Below is a small trained network, with its code and all its weights. Each question gives an input and a class and asks what happens when units are switched off, that is, made to give their printed mean instead of their output.

import numpy as np


def w(rows, s, z=0):
    codes = np.array(rows[::2]) - 128.0
    scale = np.full(codes.shape[1], s)
    scale[-1] = z or s
    return codes * scale


def norm(h):
    return h / np.sqrt((h * h).mean(-1, keepdims=True) + 1e-5)


def f(y):
    return y / 2 * (1 + np.tanh(0.7978845608 * (y + 0.044715 * y**3)))


def log_softmax(a):
    a = a - a.max(-1, keepdims=True)
    return a - np.log(np.exp(a).sum(-1, keepdims=True))


def net(x, mask):
    res = np.array(x, float).reshape(1, 6) / 4 @ E
    u = 0
    for l in range(3):
        y = f(norm(res) @ A[l][:, :-1].T + A[l][:, -1])
        res = res + np.where(mask[u : u + 4], y, B[l][:, -1]) @ B[l][:, :-1]
        u += 4
    return log_softmax(norm(res)[-1] @ U[:, :-1].T + U[:, -1])


A, B = {}, {}
E = w([
[111,90,48,210,160,80,116,52,84,132],'x0',
[254,69,101,113,202,133,171,135,92,69],'x1',
[126,145,127,232,119,77,208,110,151,70],'x2',
[132,116,197,94,84,81,110,212,121,59],'x3',
[129,116,204,219,106,114,81,188,111,183],'x4',
[41,20,131,28,200,133,86,100,115,115],'x5',
],0.0035)
A[0] = w([
[188,240,123,111,81,134,253,141,228,123,62],'0.n1',
[239,63,72,173,221,114,154,106,49,169,160],'0.n2',
[102,163,108,116,97,199,53,168,125,242,107],'0.n3',
[85,1,162,172,135,33,112,165,66,93,4],'0.n4',
],0.0042,0.0022)
B[0] = w([
[180,167,181,213,76,170,176,116,125,112,217],'0.n1',
[192,131,162,127,180,197,133,120,2,43,251],'0.n2',
[179,100,251,53,9,238,89,235,102,116,195],'0.n3',
[159,238,170,133,53,209,121,135,202,115,146],'0.n4',
],0.0057,0.0033)
A[1] = w([
[129,94,164,2,127,116,137,170,152,100,84],'1.n1',
[192,183,163,150,121,112,81,162,126,74,105],'1.n2',
[68,152,157,201,40,100,120,86,189,82,157],'1.n3',
[186,35,129,180,160,125,35,132,123,111,7],'1.n4',
],0.0049,0.0018)
B[1] = w([
[44,92,85,129,178,61,111,25,145,126,254],'1.n1',
[159,75,157,3,69,129,176,126,76,110,244],'1.n2',
[142,217,48,105,247,169,163,120,152,205,233],'1.n3',
[228,159,174,141,92,143,184,128,109,20,143],'1.n4',
],0.0051,0.0026)
A[2] = w([
[136,143,142,116,149,35,213,132,128,161,2],'2.n1',
[64,81,144,132,132,141,43,86,113,254,160],'2.n2',
[248,205,205,157,98,203,157,222,118,94,128],'2.n3',
[94,81,40,163,250,112,95,52,61,15,235],'2.n4',
],0.0039,0.00042)
B[2] = w([
[70,148,93,155,150,146,142,155,153,96,127],'2.n1',
[115,124,177,43,88,211,137,214,160,181,165],'2.n2',
[178,148,178,149,134,151,254,169,76,93,254],'2.n3',
[146,53,121,81,179,37,165,105,64,102,202],'2.n4',
],0.0067,0.0052)
U = w([
[115,67,67,99,211,56,147,59,81,85,142],'0',
[138,81,81,183,63,94,40,123,179,97,38],'1',
[57,108,154,61,82,178,56,160,171,179,142],'2',
[139,66,106,231,38,56,10,119,202,97,2],'3',
[75,199,75,180,153,137,151,132,195,166,121],'4',
[203,141,194,141,88,188,188,169,70,87,159],'5',
],0.011,0.0089)

Each question gives the input, the list of numbers given to net, and the class t.
The units are the neurons (one row each of A and B). Each row of codes is followed by its name. A weight is (code - 128) times the scale printed after its matrix; where a second scale follows, it is the last column's (A, B and U).
mask holds one flag per neuron, layer by layer. A switched-off neuron (its flag False) gives its mean, the last column of its row in B, instead of its output. The means were averaged over made-up inputs and are rounded, as every weight is.
A unit's drop is (log p(t) with every unit on - log p(t) with that unit switched off) / (log p(t) with every unit on - log p(t) with every unit switched off).
The circuit of an input: a set's keep is (log p(t) with only the set's units on - log p(t) with every unit switched off) / (log p(t) with every unit on - log p(t) with every unit switched off). Starting from all 12 units, units are removed one at a time, each time the one whose removal leaves the highest keep (on an exact tie, the one counted first), for as long as the keep stays at least 0.8.
units of the circuit, in order: the units of the circuit, biggest drop first
most important unit: the unit with the biggest drop
top k neurons: the k neurons with the biggest drops, biggest first
drop when u is switched off: that unit's drop, to one decimal
input [-8,-3,-2,-6,8,4], class 2: top 2 neurons => [0.n2 0.n1]
input [-5,6,-5,6,-8,-1], class 0: most important unit => 1.n1
input [-7,6,8,3,3,7], class 0: top 3 neurons => [1.n1 0.n1 0.n3]
input [-7,6,-3,-5,5,8], class 0: units of the circuit, in order => [1.n1 0.n1]
input [2,-6,-7,6,4,-4], class 2: top 2 neurons => [0.n2 0.n1]
input [-3,3,-2,5,6,5], class 2: units of the circuit, in order => [1.n1 0.n2 2.n3]
input [-7,4,-4,3,3,1], class 2: top 3 neurons => [1.n1 0.n2 2.n3]
input [2,-1,2,0,-4,-2], class 0: top 2 neurons => [0.n3 0.n4]
input [-6,-1,-3,7,4,-2], class 2: top 3 neurons => [0.n2 1.n1 0.n1]
input [-2,-6,5,-5,5,-8], class 4: top 2 neurons => [0.n2 1.n3]
input [8,-8,-4,7,7,-7], class 2: units of the circuit, in order => [0.n2 0.n1]
input [6,-1,-6,-7,0,1], class 5: top 3 neurons => [0.n3 1.n1 0.n2]
input [6,-3,8,8,-5,-3], class 4: units of the circuit, in order => [0.n2 1.n3]
input [-2,2,-6,6,-3,5], class 0: units of the circuit, in order => [1.n1]
input [6,-6,3,1,2,4], class 4: top 2 neurons => [1.n3 0.n4]
input [-7,-2,-8,0,4,-2], class 2: top 2 neurons => [0.n2 1.n1]
input [0,0,0,2,7,7], class 2: top 2 neurons => [0.n2 0.n1]
input [7,-7,0,-6,-5,1], class 2: top 2 neurons => [2.n2 0.n2]
input [0,-5,8,1,-1,-7], class 4: drop when 0.n3 is switched off => 0.3
input [8,-3,5,6,-2,-1], class 4: most important unit => 0.n4
input [-3,-3,-4,-5,5,-1], class 2: drop when 0.n2 is switched off => 0.4
input [8,-8,8,8,-2,-8], class 4: drop when 1.n3 is switched off => 0.2
input [-1,-1,-6,-3,3,0], class 2: drop when 1.n1 is switched off => 0.2
